(in the rows, 128 means zero)
Each row is followed by its class.
[153 133 142 123 136 134  90 138 133 123 112 151 122  98 139 100 150 127
 116 139 132 122 113 121 123 139  73 115 144 140 125 125 123 130  88 126
 130 121 137 137 135 135 102 136 110 156 132 118 119 130 163 123] | X
[162 149 123 107 144 121  65 112 148 123 124 130 107 116 132 105 105 135
 125 135 150 149 112 103 106 114  68 102 130 136 123 121 106 114  92 145
 121  94 136 114 135 114 128 151 128 147 115 124 123 143 143 131] | D
[157 136 130 141 125 139  99  97 122 114 119 149 115 101 140 107 133 135
 109 140 123 126 134 115 127 147  63 128 114 142 117 130 127 119 116 130
 160 126 148 134 120 128 108 157 110 163 129 128 119 127 143 142] | K
[144 152 122 120 133 125  98 115 124 119 130 143 112 101 133 103 126 128
 119 122 126 130 118  97 113 133  94 117 124 129 123 109 112 106 101 138
 144 129 141 119 112 123 114 132 113 131 113 123 125 121 152 138] | Q
[116 150 108 155 136 144 119 126 139 102 122 132 116 100 123  80 102 115
 112 143 142 118 120 125  92 127 109 118 118 128 126 125 113 120 103 145
 139 131 141 105 109 112 122 123 113 124  88 123 124 130 161 114] | M
[125 128 125 150  87 135 128 139 170 122 158 140 138 114 110 117 129 118
  92 114 148 136 113 140 126 134 150 139 134 145 126 153  90 113 126 110
  96 134 117 137 106 112 131 134 132 136 128 129 103 148 108 124] | C
[119 120 137 143 121 165 130 141 170 100 136 130 127 116 119 135 158 120
 103 125 154 126 116 126 154 134 125 154 147 135 135 119 118  93 136 111
 133 127 139 147 118 117 136 144 121 148 151 133 129 130 120 125] | M
[ 96 122 169 130  76 116 158 129  88 126 127 157 122 149 105 127 149 127
  99 127 143 123 132 138 150 119 119 140 129 143 135 142 119 124 120 117
 151 133 131  91 119 153 151 130  84 171 132 117 133 125 102 122] | Y
[128 118 134 107 109 128 154 106  94 122 126 139 131 144 105 134 147 124
 116 123 136 138 140 130 139 121 137 125 115 147 140 136 105 117 119 131
 158 120 122 115 123 149 155 137  96 150 131 117 110 104 116 103] | K
[134 124  96 107 122 139 119  98  89 113 158 146 150 105 131 122 136 166
 113 138 146 129 125 133 155 135 106 132 167 134 149 120 158 126 117 141
 104 130 107 128 127 133 137 126 121 151  85  93 113 136 129 128] | C
[106 102 111 123 136 137 160 118  96 123 181 124 144 113 116 107 159 166
 106 114 146 138 147 125 138 131 153 127 122 155 130 150 136 159 145 138
 119 130  97 115 135 164 170 125 122 125 115 107 130 141 112 122] | Y
[109 101 118 149 164 131 151 145 159 114 115 136 143 102 114 153 140  97
  87 118 153 114  92 125 136 126 105 144 109 139  99 132 114  76 125 148
  97 105 109 157 110 127 133 141 144 142 139 151 155 142 115 155] | D
[161 155 101 122 143 108  88  95 102 124 125 144 134  87 123 109 120 145
 126 127 132 113 117 105 111 112  69 121 126 143 112 134 117 104 126 132
 154 120 134 112 124 131 123 141 130 138 132 117 120 131 128 126] | Y
[144 144 123 120 144 124 112 100 113 105 138 152 129  94 136  98 120 135
 118 123 136 133 126 105 124 117  83 104 126 132 125 113 124 125 115 134
 159 124 134 106 118 126 113 127 125 135 126  99 116 129 155 141] | K
[126 136  76 125 159 133 114 126 129 126 170 121 137 124 126 148 116 148
 126 133 150 140 131 119 121 127 110 133 148 152 130 135 133 149 112 128
 128 133 120 137 140 152 150 122 116 130 131 136 110 138 121 126] | D
[ 92 102 107 146 118 102 130 112 168 108 133 122 144 125 140 110 111 110
 105 125 156 119 132 144 108 138 184 111 124 131 119 151 128 133 162 139
 157 123 134 111 125 117 145 128 123  85 142 143 128 133 116 140] | A
[115 121 135 110 124 108 135 117  88 135 134 147 126 165  96 149 131 115
 112 126 125 125 132 122 125 116 133 134 125 150 142 151  99 123 118 145
 148 139 133 107 139 157 158 119 113 130 156 128 114 124 106 121] | V
[117 114 121 152  76  89 131 109 155 133 120 120 123 111 149 117 103 128
 105 125 133 124 113 167 139 126 143 124 116 124 132 141 103 125 122 121
 166 119 129 117 117 117 142 154  99  97 137 142 138 128 108 137] | M
[150 130 145 132 115 136  93 106 108 108 115 155  95  72 144 106 135 116
 115 134 136 145 131 122 115 112  77 138 123 129 152  95 137 113 108 129
 138 108 151 132 118 119 116 156  97 157 106 121 119 124 154 134] | Y
[129 111 113 140  94 117 143 130  97 132 130 146 121 133 105 165 152 132
  99 107 153 137 132 139 136 119  94 160 109 155 125 150 121 103 136 142
 140 146 115 122 127 158 158 130 101 148 146 137 126 130 107 144] | M
[122 140 135 130 121 123 115 121 112 131 127 153 126  76 124  89 132 114
 108 139 136 105 112 130 114 112  67 119 117 130 131 108 110 100 114 123
 129 107 116 122 113 120 112 153 140 152 126 111 129 128 146 138] | Y
[131 115 116 134 119 116 128 127 139 126 154 136 140 112 114 129 136 108
 104 105 126 104  99 113 127 132 145 146 133 122 128 113 106  82 143 115
  95 128 105 147 104  96 133 116 152 132 133 151 131 131 127 123] | Q
[112 111 108 100 125 119 125 144  89 122 175 135 158 122 129 138 149 116
 104 118 153 149 113 134 124 121 127 141 155 122 149 105 192 142 137 125
  95 127 121 137 142 142 162 128 154 119 113 138 101 140 130 107] | V
[112 116 117 166 133 135 131 151 192 112 140 135 140 111 123 136 123 118
 108 106 139 108 118 145 130 133 140 129 129 124 108 136 103 118 139 117
 130 118 114 152 115 111 138 138 138 136 130 135 135 140 115 138] | M
[106  84 169 127 105 123 134 155 179 112 111 135 151 137 126  91 151  99
 116  99 152 111 121 172 163 121 159 102 131 151 117 165  81 149 123 105
 159 138 153 129 137 124 140 143 143 151 141 122 115 131 132 168] | A
[107 108 120 146 134 105 123 105 164  99 114 122 136 136 162 124 110 115
  98 126 158 125 129 149 108 135 165 134 130 139 147 148 120 135 148 142
 153 124 141 119 139 135 133 130  95  78 150 146 128 120 122 123] | X
[145 130 138 121 137 153 118 146 123 138 115 134 125 125 103 146 140 139
 114 111 132 127 124 126 136 118 117 110 123 146 132 132 112 115  89 124
 120 131 116 137 135 121 136 147 111 147 133 124 130 136 129 145] | D
[126 119 116 121 159 132 146 127 113 124 167 122 138 115 128 129 142 131
 108 111 161 139 133 111 127 126 125 140 132 148 134 132 135 117 135 138
 113 126 114 134 126 145 153 124 116 112 110 129 114 137 118 127] | Q
[144 145 124 125 135 131 107 101 132 114 141 141 123  89 127  87 120 133
 109 141 143 133 122 109 120 127  74 111 111 134 126 119 119 109 109 139
 151 111 134 123 121 118 110 141 128 143 125 116 105 132 151 138] | K
[134 145 126 126 127 125  99 109 117 120 135 138 118  91 132 100 133 124
 121 141 140 121 119 111 113 132  92 118 125 123 125 107 132 100 113 140
 140 120 153 117 112 116 124 141 125 126 115 128 119 121 148 138] | Q
[123 118 165  89 152 103 109 116 130 101 110 158 142  80 130 149 145 144
  64  86 166 144 133 139 143 129 152 130  95 124 106 132  77 114 124  94
 112 161 125 144 137  95 119 149 148 128 108 154 124 144 101 128] | X
[117 125 148 128 127 130 160 128 104 121 126 146 128 139 109 135 153 110
 105 131 147 132 121 149 136 118 150 137 124 143 137 150 120 126 121 152
 146 130 149  96 127 142 156 144 120 142 151 119 141 128 110 126] | V
[131 133 137 153  30 154 198 119 160 115 168 115 121  98 137 114 145 131
  77 105 167 168 196 170 129 116  79 161 104 124 123 126  98 133 168 106
 132 110 117 165 124 123 127 135  94 129 122  94  71 137  93 169] | V
[140 127 179 141 103 142 142 114 132  73 110 135 136 161 122  84 211 139
 101 122 157 117 146 119 163 135 141  93 122 143 134 118  66  89 109 121
 123 106 181 170 147 146 132 138 113 135 127 130 128 122 126 190] | Y
[109 115 119 117  90  97 140 148 105 129 155 147 121 152 107 158 120 140
 100 138 135 130 107 125 120 126 147 158 151 133 139 134 123 131 114 137
 111 139 100  96 123 129 149 114 110 163 114 149 137 134 112 105] | C
[110  87 139 117  94 101 109 131 118 158 144 151 105 151  95 139 134 118
 114 147 118 131  97 107 111 111 131 143 161 149 160 125 124 103 108 149
 138 125 130  80 116 116 134 114  76  88 155 144 132 124 110 103] | A
[122 122 141 145 129 130 142 153 163 108 141 142 131 116 118 120 127 108
  84 102 145 132 107 131 132 137 130 148 126 150 122 138 115 110 118 109
 112 127 120 143 122 124 127 121 124 141 137 148 127 148 130 143] | X
[128 117 152 117 122 142 129 138 107 129 113 155 138 106 102 128 158 119
 120 126 137 127 110 126 140 109 123 107 147 147 133 138 141 104 111 131
 117 124 119 135 139 122 129 131 108 149 124 130 152 135 148 136] | X
[150 138 141 127 127 136  90 119 117 111 123 142  98  99 140 111 127 141
 120 152 130 135 114 108 120 121  88 118 122 133 120 127 126 112  93 136
 139  97 169 127 132 117 109 142 110 138 118 125 125 129 157 136] | X
[ 80  97 160 135  76 140  86 151 215  66 118 145 131 121 135 129 122 118
  89  72 104 110 122 139 105 132 140 155 144 175 100 115 133 154 169  90
  62 139 131 105 117 131 163 118 107 124 151 157 161 148 122 191] | X
[131 118 105 115 159 132  94 108 114 131 163 134 134 117 129 144 165 131
 114 122 153 148 132 118 143 148 132 142 163 141 136 150 120 127 137 136
 105 145 128 137 126 139 152 147 143 115  99 126 116 137 125 108] | Q
[145 152 130 121 118 138 102  77 109 103 133 150 127  80 115  92 125 122
 120 138 136 130 128  99 112 122  89  98 106 139 119 126 101 109 112 143
 151 129 162 124 116 115 115 145 132 145 125 125 112 133 137 140] | K
[119 120 106 120 166 131 129 132 140 126 158 122 135 102 135 136 140 134
 112 135 158 141 125 133 138 130 117 138 155 143 137 140 137 138 108 135
 111 134 108 124 130 142 144 125 113 120 105 121 115 141 133 120] | D
[131 118 156 140 124 148 121 152 154 130 107 139 136 123  99 125 152 120
 117 101 123 110 111 117 126 123 130  94 125 135 128 135 120 124  99 119
 137 141 117 138 132 114 126 153 112 146 141 144 142 132 130 147] | D
[ 99 108 117 131  73  81 162 108  85 127 148 145 146 136  91 128 139 122
 127 117 142 106 121 140 140 108 132 150 118 147 136 149 115 128 148 149
 148 142 111 103 116 154 181 125 124 149 142 141 142 104  95 138] | Y
[121 111 142 126 116 134 140 138 115 132 105 148 133 117  88 130 150 129
 110 112 123 132 107 125 133 117 117 121 117 137 144 121 108  96  91 107
 122 135 104 155 130 116 136 146  95 150 123 150 130 121 135 118] | Y
[158 141 136 124  99 154 123 138 126 133 119 151 126 111  95 139 165 143
 124 100 104 148 113 105 141 126 139 107 124 150 122 135 108 104  98 110
 135 139 127 129 117 110 133 153  89 150 132 141 136 126 141 123] | K
[128 152 111 129 106 141 121  95 102 119 159 145 116 102 122  77 133 135
  77 145 140 146 130 126 111 118  93 115 126 123 136 109 130 104 126 141
 145 113 128 107 125 117 107 130 138 112 126  90 115 141 165 149] | V
[119 181 110  69 158 140   4 140 137 132  45 106  68 182 125 173 141  90
 139  72  76 162  98 101 160 157 110 126 128 108 112  53 150  87  67 135
 111 122 149 111 135 119 157  93 147 116 136 125 165 135 129 120] | V
[113 107 136 101 112 127 137 122 110 113 127 136 129 156 135 142 135 127
 116 123 152 131 128 119 143 122 136 128 118 142 134 141 124 115 124 140
 146 114 132 114 130 132 151 128 104 133 151 114 123 110 115 130] | A
[132 121 110 121 121 110 141 108 116 131 172 123 118 127 116 134 123 130
 124 121 141 153 124 107 132 110 124 148 135 143 139 147 103 112 138 154
 111 127 123 124 125 146 158 116 129 110 122 126 103 148 122 126] | V
[126 126 140 148 101 128 144 151 176 118 136 141 130 109 115 122 125 112
  92 101 132 139 108 146 139 134 137 149 121 137 113 130 117 103 131 112
 125 118 122 146 120 112 120 128 124 140 141 146 138 143 126 145] | X
[115 110 150  92 101 130 112  95 108 141 156 136 156 180 116 193 181 142
 154 156 149  68 119 171 149  81  79 141 154 171 144 174 116  98 134 127
 170 125 127 126 184 154 164 134  92 197 190 154 102 123  97 131] | K
[ 94 113 104 149 146  99 123 113 171 101 126 120 142 133 167 160 101 130
 114 137 134  99 131 145 115 136 191 120 143 140 135 149  87 113 144 136
 125 105 138 119 125 125 154 145 104  68 131 150 138 130  97 150] | C
[134 112 139 111 123 131 120 141 117 127 105 141 136 117 104 120 159 136
 110 108 133 131 122 133 127 115 149  99 121 144 125 132 106 117 106 116
 128 133 119 141 141 124 137 143 123 149 116 133 143 132 132 139] | Y
[102  65 154  98 157  86  66  98 168 143 111 120 111  99 186 175 116 139
 154 174 132 144 143 169 115 130 155 121 148 160  84 172 118 157 110 105
 122 141 128 130 115 149 177 131  50 124 115 172 134 138  96  76] | D
[147 118 105 126 104 141 155 125 132 139 155 115 135  96 123 116 154 116
 129 121 141 135 118 143 141 130 130 134 131 136 134 149 136 123 132 143
 111 114 108 132 112 158 134 134 144 142  97  87  86 139 136 116] | K
[120 113 118 112  90 100 195 114  85 124 141 149 119 133 120 131 130 151
 105 117 114 135 142 127  99 115 123 137 118 139 146 117 106 103 128 134
 148 154 115  79 121 144 138 104  88 117 138 118 128 121 124 160] | V
[110 108 154 157 116 136 150 135 172  99 141 146 136 105 123 134 138 102
  82 102 147 124 115 124 149 122 131 143 135 126 129 132 123 104 143 106
 135 124 129 146 114 100 138 139 117 141 158 139 125 144 113 153] | V
[136 121 169 120  94 157 126 143 114 116 107 114 107 148 120 117 128 128
 108 114 107 130 140 134 132 121 149 111 116 154 127 119 119  99 106 128
 136 125 140 139 135 109 144 136 101 108 112 147 167 137 133 176] | M
[147 145 114 127 142 139  93 110 132 127 124 142 113  94 125 106 120 129
 128 140 128 135 127 117 104 121  71 106 125 130 121 108 135 107 111 131
 148 114 140 117 121 119 107 141 131 134 137 109 129 127 145 148] | D
[128 115 168 134  95 145 125 122 132 131 120 158 136 123 109 102 164 105
 106 121 141 156 114 118 150 102 163 111 140 136 154 152 114 126 120 143
 141 140 140 144 131 108 120 142  83 125 127 136 136 119 142 102] | V
[179 131  99 113  62  89 119  70 162 124 154 138 178 129 192 122 175 179
 244 146  63  53  81 110 119 108 126 113 191 151 147 179 184  85 197  73
  31  95  91 102 134 122 159 132  90 111 154 152 150  89 164 145] | A
[132 109 129 172 111 140 155 134 171  99 157 143 122 112 109 147 136 124
 105 107 146 135 130 116 134 126 137 151 149 124 117 131 118 103 148 120
 123 126 120 149 101 104 128 117 121 150 120 129 128 149  96 147] | C
[119 125 137 109  86  97 127 114  86 129 128 141 128 152 105 145 143 148
 114 133 144 123 131 133 130 110 110 136 130 150 126 140  93 110 122 128
 135 133 120 108 129 157 162 130 102 142 144 127 120 120 112 122] | Y
[121 118 194 127 162 147 106 123 123 112 119 153 111 150 113 125 150 127
 113 139 131 143 141 115 154 140 114 120 135 141 144 146 119 141  78 124
 133 164 128 146 130 112 133 150  95 134 109 146 152 110 142 137] | D
[143 112 146 139  95 158 159 152 116 109 116 151 137 128  95 125 144 122
 109  99 146 127 124 104 151 115 150 118 126 162 130 141  85  98 126 132
 126 130 141 163 119 125 134 149 116 165 127 137 150 124 132 165] | X
[125 152  99 137 122 108 146 134 141 131 137 157 139  79 101 119 158 121
 123 158 157 135  95 133 138 123 123  90 154 128 147 127 136 114  63 132
 130 100 123 136 127 117 129 129 102 115 137 122 145 110 132 155] | X
[126 122 128  92 100  91 153 128  92 150 114 128 100 116 107 137 160 123
 122 115 132 141 130 141 150 110 134 134 115 142 136 122  96 108 104 126
 150 133 122  81 125 135 149 122 115 112 143 116 129 117 117 152] | A
[125 111 135  93 123 129 147 133  87 126 146 152 129 158 104 150 118 155
 105 144 150 144 139 113 130 110 138 125 129 157 148 140  89 107 118 130
 133 120 130 121 143 140 146 133 108 144 137 121 133 119 106 126] | M
[144 110 123 137 157 119 116 123  80 127 118 148 118 117  78 103 124 146
 103 115 131 140 128 106 139 124 163 124 107 133 155 109 122 114 112 133
 160 150 143 140 140  99 129 133 131 139 104 162 145 124 134 130] | Y
[113 105 105 148 111  92 109  97 140 116 141 126 124 135 120 121 129 121
  85 116 145 137 130 132 117 134 159 118 109 142 125 146 115 104 144 136
 137 129 118 114 123 120 161 128 129  78 148 157 138 128 128 162] | D
[137 139  44 116 149 138 168 130 114 131 171 117 140 102 134 139 150 165
 144 127 144 142 131 119 116 135 116 133 168 155 145 122 158 135 125 139
 111 139  80 106 127 186 159 122 100 143 105 110 123 134 149 131] | D
[138 154 112 136 163 130  87 120 140 127 124 144 122  99 128 100 103 136
 132 139 114 119 129 116  99 133  86  99 127 132 126 108 127 125 103 133
 137 121 129 103 119 118 117 134 119 114 138 113 129 123 155 139] | D
[107 105 112 144 143 109 115  91 181  90 142 117 144 122 154 122 113 140
 100 131 144 109 134 138 124 132 169 124 127 144 119 151 117 136 163 137
 156 109 123 116 123 135 153 144 108  88 136 135 120 121 124 135] | K
[139 123 110 101 136 119 145 113  87 112 147 141 144 109 133 135 127 144
 110  98 143 157 142 129 162 141 136 124 131 157 133 147 129 118 110 126
 119 138 120 145 136 163 154 109 110 124  96 110 100 143 136 152] | X
[152 144 136 116 128 136  98 137 110 111 129 154 134  81 132 103 124 112
  90 136 144 115 111 101 108 125  90 123 136 145 129 126 133 121 118 139
 114 108 133 130 131 121 104 146 136 145 137 121 128 137 157 135] | X
[147 103  87 145  81 106 128 119 150 131 175 124 143 134 106  98 152 159
 115  83 144 141 114 113 150 126 171 118 157 139 180 155  82 143 142 146
  90 129 107 106 133 150 150 125 137  87 118  90  74 143 131 132] | C
[138 150 106 130 139 138  93 111 126 122 125 135 109  90 141 108 114 142
 130 135 123 123 127 114 115 128  81 114 121 133 128 116 118 104 106 136
 147 114 134 116 124 124 112 140 119 142 114 112 114 135 146 142] | C
[128 128 140 156 115 129 135 147 185 111 125 147 153 128  97 116 138  99
  99 101 130 122 109 152 147 135 136 141 137 138 104 153  95 112 142 113
 106 116 126 161 131 100 123 129 152 144 124 149 146 141 122 144] | X
[ 91  98 118 168  96 122 123 125 172 115 147 126 123 131 175 118 132 107
 100 121 146 120 116 154 117 128 183 144 131 138 138 149 133 144 151 134
 132 116 135 130 116 122 130 135 103  86 119 154 158 117 119 131] | X
[128 112 117 122 155 129 145 135 116 117 147 126 137 108 121 134 147 119
  97 124 157 137 137 119 137 124 142 148 138 154 124 148 112 119 147 165
 117 133 125 136 130 157 154 128 130 126 118 128 114 150 134 132] | V
[129 115 107 100 134 127 131 129 111 125 157 113 127 117 119 129 168 132
 123 116 166 135 134 107 153 123 142 126 141 146 142 128 136 130 126 136
 111 118 128 125 139 145 158 125 141 113 118 114 110 136 108 150] | A
[126 117 100 123 135 126 146 109 109 111 167 131 144 108 121 127 140 150
 118 139 156 134 138 118 140 129 116 133 139 147 132 142 132 138 129 138
 116 127 118 131 122 150 154 126 116 135  97 118  99 128 127 124] | K
[130 131  98 125 130 139 133 140 141 120 163 132 161 100 150 135 137 144
 117  96 153 126 133 126 130 129 120 136 159 139 140 127 126 125 145 129
  98 116 105 139 128 133 145 130 108 137  99 112 110 152 115 117] | Y
[134 112  87 115 157 127 118 123 106 122 168 121 129  96 121 132 124 177
 124 137 154 133 133 110 146 115 152 130 138 142 130 128 136 147 126 122
 118 138 115 144 137 132 155 121 131 130  95 134 129 134 124 122] | M
[137 109 145 147 104 140 151 140 146 105 146 128 125 110 105 141 118 111
  90 106 146 148 111 117 144 128 152 153 110 145 122 151 119  98 142 132
 110 135 123 140 103 116 141 131 137 133 150 131 108 151 142 146] | K
[122 129 150 139 114 134 114 130 107 134 129 138 121 142  75 113 151 116
 117 113 127 123 109 116 156 114 113 126 133 129 153 112 136  96 107 106
 135 135 120 151 130 106 137 141 142 131 124 145 141 122 127 144] | Y
[101 108 119 162 119  95 139 104 155 107 127 126 135 138 139 125 104 131
  90 126 163 126 135 143 118 133 162 126 120 138 123 160  90 137 149 145
 151 125 133 126 129 136 141 135 103  86 133 148 134 133 109 134] | X
[110  94 162 143 102 107 133 141 129 116 140 171 171 109 106 117 112 103
  85 106 121 112 106 139 163 140 153 128 133 129 114 140  86 121 130 119
 140 136 115 169 105 105 135 142 140 164 146 143 135 136 128 117] | Y
[105 130 143 108 104 117 152 124 101 125 129 143 125 155 116 130 156 121
 125 129 144 138 138 126 152 138 124 129 127 148 122 139 109 114 119 128
 141 136 125 104 120 148 157 122 101 144 151 124 133 117 117 128] | A
[ 99 101 121 143 100  85 108 102 175 120 142 115 133 167 150 105 121 129
  95 112 128 116 124 132 116 151 189 122 132 120 146 150  91 125 171 126
 136 118 132 105 141 120 145 147 125  78 122 162 127 128 129 127] | Q
[112 116  87 123 160 109 139 162  83 145 148 127 150  96 102 118 127 153
  99 118 139 153 140 124 125 126  97 132  93 150 109 129 133 158 123 135
 111 131 102 134 144 149 174 121 119 114 135 148  97 130 150 104] | V
[ 81  97 131 143 139 139 134 135  86 112 157 132 150 135 114  85 161 150
  96 146 148 129 133 120 134 127  96 123 163 138 125  94 120 157 136 141
 116 131 122 127 122 135 150 127 131 100 130 124 163 132 140 107] | Y
